Here is a tiny trained network, its code and every weight. The questions are about switching its units off for an input and a target symbol, where a switched-off unit gives its printed mean instead of its output.

import numpy as np


def w(rows, s, z=0):
    codes = np.array(rows[::2]) - 128.0
    scale = np.full(codes.shape[1], s)
    scale[-1] = z or s
    return codes * scale


def f(y):
    return np.maximum(y, 0)


def softmax(a):
    e = np.exp(a - a.max(-1, keepdims=True))
    return e / e.sum(-1, keepdims=True)


def log_softmax(a):
    a = a - a.max(-1, keepdims=True)
    return a - np.log(np.exp(a).sum(-1, keepdims=True))


def net(x, mask):
    ids = ['ΔΘΛΞΣεμψ'.index(c) for c in x.split()]
    T = len(ids)
    res = E[ids] + P[:T]
    u = 0
    for l in range(2):
        r = res
        for j in range(3):
            rows = slice(2 * j, 2 * j + 2)
            q, k, v = (r @ M[l][rows].T for M in (Q, K, V))
            z = softmax(np.where(np.tri(T) > 0, q @ k.T / 2**0.5, -1e9)) @ v
            o = O[l][rows]
            res = res + np.where(mask[u + j], z, o[:, -1]) @ o[:, :-1]
        u += 3
        y = f(res @ A[l][:, :-1].T + A[l][:, -1])
        res = res + np.where(mask[u : u + 12], y, B[l][:, -1]) @ B[l][:, :-1]
        u += 12
    return log_softmax(res[-1] @ U[:, :-1].T + U[:, -1])


Q, K, V, O, A, B = {}, {}, {}, {}, {}, {}
E = w([
[134,72,147,13,87,115,134],'Δ',
[133,121,110,79,138,214,103],'Θ',
[172,158,105,100,66,226,105],'Λ',
[154,97,187,40,130,130,27],'Ξ',
[181,157,3,133,113,137,78],'Σ',
[165,157,168,116,117,93,112],'ε',
[162,73,86,134,31,118,105],'μ',
[87,105,57,123,153,178,156],'ψ',
],0.022)
P = w([
[194,99,38,33,137,182,192],'0',
[195,95,78,56,145,177,152],'1',
[183,87,72,78,142,172,140],'2',
[167,89,84,95,139,160,133],'3',
[148,94,97,112,130,147,124],'4',
[129,96,101,133,125,137,114],'5',
[105,119,113,140,118,127,107],'6',
[85,119,131,157,113,120,91],'7',
[64,121,139,169,98,105,82],'8',
[43,136,153,184,87,94,70],'9',
[30,132,171,197,85,102,47],'10',
[2,153,185,183,73,73,37],'11',
],0.01)
Q[0] = w([
[101,153,186,160,180,93,255],'0.h1',
[189,196,175,93,32,169,97],'0.h1',
[142,144,135,77,58,199,67],'0.h2',
[127,175,52,85,112,135,56],'0.h2',
[106,69,128,173,93,73,191],'0.h3',
[102,99,87,144,181,81,62],'0.h3',
],0.0099)
K[0] = w([
[168,97,109,7,197,200,173],'0.h1',
[106,206,140,116,77,49,33],'0.h1',
[50,151,107,200,130,76,75],'0.h2',
[62,134,186,227,117,162,93],'0.h2',
[89,74,152,173,119,140,163],'0.h3',
[104,65,49,143,178,69,119],'0.h3',
],0.011)
V[0] = w([
[145,135,195,103,97,203,104],'0.h1',
[142,253,97,164,77,186,107],'0.h1',
[175,154,82,81,159,108,76],'0.h2',
[63,85,176,70,103,162,155],'0.h2',
[130,51,155,223,173,156,91],'0.h3',
[92,110,138,115,148,193,226],'0.h3',
],0.0057)
O[0] = w([
[163,97,79,219,89,161,200,108],'0.h1',
[124,206,113,110,165,91,192,232],'0.h1',
[68,138,253,91,147,108,134,253],'0.h2',
[165,46,92,210,195,204,182,60],'0.h2',
[99,182,149,96,68,191,61,37],'0.h3',
[110,145,56,169,71,95,27,70],'0.h3',
],0.0059,0.0057)
A[0] = w([
[183,170,163,124,51,188,179,81],'0.n1',
[169,151,176,120,196,210,140,3],'0.n2',
[149,162,181,207,147,107,119,155],'0.n3',
[151,192,71,186,122,132,50,206],'0.n4',
[150,183,161,192,178,144,183,81],'0.n5',
[227,144,197,188,149,1,198,172],'0.n6',
[93,173,67,122,162,81,165,162],'0.n7',
[127,99,121,54,115,161,157,55],'0.n8',
[153,63,55,32,105,88,114,220],'0.n9',
[107,104,178,210,106,172,120,199],'0.n10',
[192,133,182,140,129,161,116,47],'0.n11',
[151,123,119,144,205,85,67,73],'0.n12',
],0.0083,0.0021)
B[0] = w([
[97,171,54,94,141,130,48,168],'0.n1',
[121,54,72,107,98,122,32,145],'0.n2',
[147,40,21,113,90,70,167,132],'0.n3',
[192,134,225,80,154,137,242,200],'0.n4',
[137,94,156,107,91,117,113,129],'0.n5',
[137,72,40,2,96,140,110,141],'0.n6',
[151,111,228,130,205,147,166,179],'0.n7',
[120,74,160,90,70,151,86,173],'0.n8',
[203,152,199,187,116,192,110,246],'0.n9',
[60,124,191,61,83,115,189,141],'0.n10',
[116,125,135,123,231,142,80,144],'0.n11',
[174,167,96,142,132,125,174,152],'0.n12',
],0.0065,0.011)
Q[1] = w([
[241,154,186,2,121,138,177],'1.h1',
[25,200,136,197,244,160,176],'1.h1',
[134,113,96,176,53,85,61],'1.h2',
[182,146,127,244,79,106,50],'1.h2',
[102,25,109,147,102,72,151],'1.h3',
[59,118,54,200,148,48,139],'1.h3',
],0.0076)
K[1] = w([
[18,189,171,210,110,47,93],'1.h1',
[238,211,140,81,150,163,122],'1.h1',
[168,101,77,134,61,107,127],'1.h2',
[179,152,175,159,27,132,86],'1.h2',
[195,77,82,117,168,241,159],'1.h3',
[255,136,92,12,148,241,87],'1.h3',
],0.0086)
V[1] = w([
[109,102,193,172,55,117,100],'1.h1',
[37,205,154,108,135,233,154],'1.h1',
[85,144,183,185,110,120,187],'1.h2',
[254,100,61,231,153,133,78],'1.h2',
[98,114,102,201,126,110,131],'1.h3',
[97,99,95,39,92,87,188],'1.h3',
],0.0072)
O[1] = w([
[126,187,178,202,177,226,88,115],'1.h1',
[174,117,4,84,224,122,103,146],'1.h1',
[228,102,77,112,151,186,65,20],'1.h2',
[94,159,100,77,115,68,111,197],'1.h2',
[244,75,140,35,88,227,121,1],'1.h3',
[219,46,56,140,41,1,114,132],'1.h3',
],0.0062,0.0082)
A[1] = w([
[136,131,91,251,167,119,171,113],'1.n1',
[149,99,64,153,168,176,134,90],'1.n2',
[213,149,143,72,75,168,109,150],'1.n3',
[125,79,116,132,99,176,169,141],'1.n4',
[141,86,155,157,130,135,87,40],'1.n5',
[167,156,88,176,184,143,161,49],'1.n6',
[152,125,144,188,151,165,157,69],'1.n7',
[185,171,77,143,114,191,148,109],'1.n8',
[70,105,128,139,143,148,110,198],'1.n9',
[136,107,175,166,138,147,119,69],'1.n10',
[129,64,132,173,138,179,180,43],'1.n11',
[146,84,96,174,62,100,140,2],'1.n12',
],0.012,0.0061)
B[1] = w([
[255,114,164,99,98,187,40,173],'1.n1',
[227,130,155,171,86,147,143,151],'1.n2',
[68,116,109,227,163,92,94,255],'1.n3',
[174,143,104,205,126,146,82,168],'1.n4',
[131,178,144,77,125,123,152,153],'1.n5',
[104,18,115,90,118,118,70,187],'1.n6',
[101,181,144,181,120,160,95,150],'1.n7',
[52,123,112,196,161,130,165,189],'1.n8',
[176,69,63,60,96,143,189,212],'1.n9',
[134,180,82,109,93,131,158,164],'1.n10',
[213,103,101,195,213,115,122,148],'1.n11',
[142,169,119,73,161,148,106,145],'1.n12',
],0.0084,0.007)
U = w([
[186,109,150,191,2,23,72,1],'Δ',
[167,76,120,90,113,206,171,99],'Θ',
[121,64,29,144,180,133,33,248],'Λ',
[116,106,251,160,95,180,57,130],'Ξ',
[93,178,108,152,161,37,203,156],'Σ',
[177,179,174,29,171,85,68,168],'ε',
[122,219,41,169,71,156,30,31],'μ',
[240,177,130,200,228,91,166,187],'ψ',
],0.005,0.0029)

Each question gives the input, a string of symbols that net reads in full, and the target symbol t.
The units are the heads (2 rows each of Q, K, V and O) and the neurons (one row each of A and B). Each row of codes is followed by its name. A weight is (code - 128) times the scale printed after its matrix; where a second scale follows, it is the last column's (O, A, B and U).
mask holds one flag per unit, layer by layer, with each layer's heads first. A switched-off unit (its flag False) gives its mean, the last column of its rows in O or B, instead of its output. The means were averaged over made-up inputs and are rounded, as every weight is.
A unit's drop is (log p(t) with every unit on - log p(t) with that unit switched off) / (log p(t) with every unit on - log p(t) with every unit switched off).
The circuit of an input: a set's keep is (log p(t) with only the set's units on - log p(t) with every unit switched off) / (log p(t) with every unit on - log p(t) with every unit switched off). Starting from the 12 units with the biggest drops (on a tie, the unit counted first), units are removed one at a time, each time the one whose removal leaves the highest keep (on an exact tie, the one counted first), for as long as the keep stays at least 0.8.
circuit, biggest first: the units of the circuit, biggest drop first
unit that matters most: the unit with the biggest drop
top k neurons: the k neurons with the biggest drops, biggest first
top k neurons in layer l: the k neurons of layer l with the biggest drops, biggest first
heads that matter: for each layer, one digit per head in row order, 1 if its drop is at least 0.15 and else 0, layers parted by /
input Σ Σ Σ μ Θ ψ Λ ε Σ Σ Θ ψ, target Θ: circuit, biggest first	1.n9, 1.h2, 1.n3
input Σ ψ Σ Θ, target Λ: top 2 neurons	0.n2, 1.n3
input ε μ Ξ, target Ξ: top neuron in layer 1	1.n3
input Σ ε Δ, target Δ: heads that matter	000 / 001
input Θ Σ Λ, target μ: circuit, biggest first	0.n1, 0.n4
input Σ Ξ Λ ε, target Δ: circuit, biggest first	1.h1, 0.n6, 1.h3
input Θ Σ Λ ε Ξ, target Δ: top 2 neurons in layer 0	0.n6, 0.n9
input Σ Σ Ξ Δ, target Ξ: circuit, biggest first	0.n9, 0.n8
input Θ Σ ψ Σ Δ Λ ψ Ξ, target Λ: heads that matter	010 / 101
input Σ ψ Σ ε ε ε Σ Λ μ, target μ: top 2 neurons in layer 1	1.n10, 1.n12
input Ξ Λ Δ Σ Σ μ Σ Ξ Σ ψ Σ, target ψ: circuit, biggest first	0.n4, 0.h2
input μ Λ Σ Λ ψ Σ ψ ε Σ ψ Λ, target Λ: heads that matter	000 / 101
input ψ Ξ Ξ Σ Δ, target Ξ: circuit, biggest first	0.n8, 0.n9
input Λ ε Λ, target Δ: circuit, biggest first	0.n6, 1.h1, 1.h3
input Σ Σ Λ Σ Θ ψ Λ, target Λ: circuit, biggest first	1.n3, 1.h1, 1.h3
input Σ Ξ Λ Λ ψ Σ ψ, target Θ: heads that matter	000 / 000
input Δ Σ Ξ Λ Ξ Σ ε Λ, target Δ: circuit, biggest first	1.h3, 0.n6, 0.n9
input Δ Σ Λ Λ Σ Σ Σ, target ε: top 2 neurons in layer 1	1.n3, 1.n8
input Λ Λ Σ, target Σ: unit that matters most	1.h1
input Ξ Θ Λ μ Σ ψ Λ Σ Λ Ξ Θ, target Θ: heads that matter	000 / 000
input ψ Σ Σ μ Λ μ, target Ξ: circuit, biggest first	1.h1
input Σ Δ ε, target Δ: circuit, biggest first	0.n6, 1.h3
input Σ Λ Λ ψ Λ Θ Λ ε Ξ, target Δ: top 3 neurons in layer 0	0.n9, 0.n6, 0.n3
input Σ ψ Σ Λ, target μ: top 3 neurons in layer 0	0.n1, 0.n7, 0.n4
input Σ μ μ Σ ψ ε Σ Σ Σ μ Θ Σ, target ψ: heads that matter	000 / 001
input Ξ Σ Λ Λ ψ ψ μ, target Λ: heads that matter	010 / 111
input ε Σ Δ, target Δ: heads that matter	000 / 001
input ψ Σ ψ ψ ψ Σ Σ Λ Σ ψ Ξ, target Λ: unit that matters most	1.h1
input Θ Λ Σ Σ Ξ Δ ε Σ ε Σ, target Δ: top 3 neurons in layer 0	0.n6, 0.n3, 0.n9
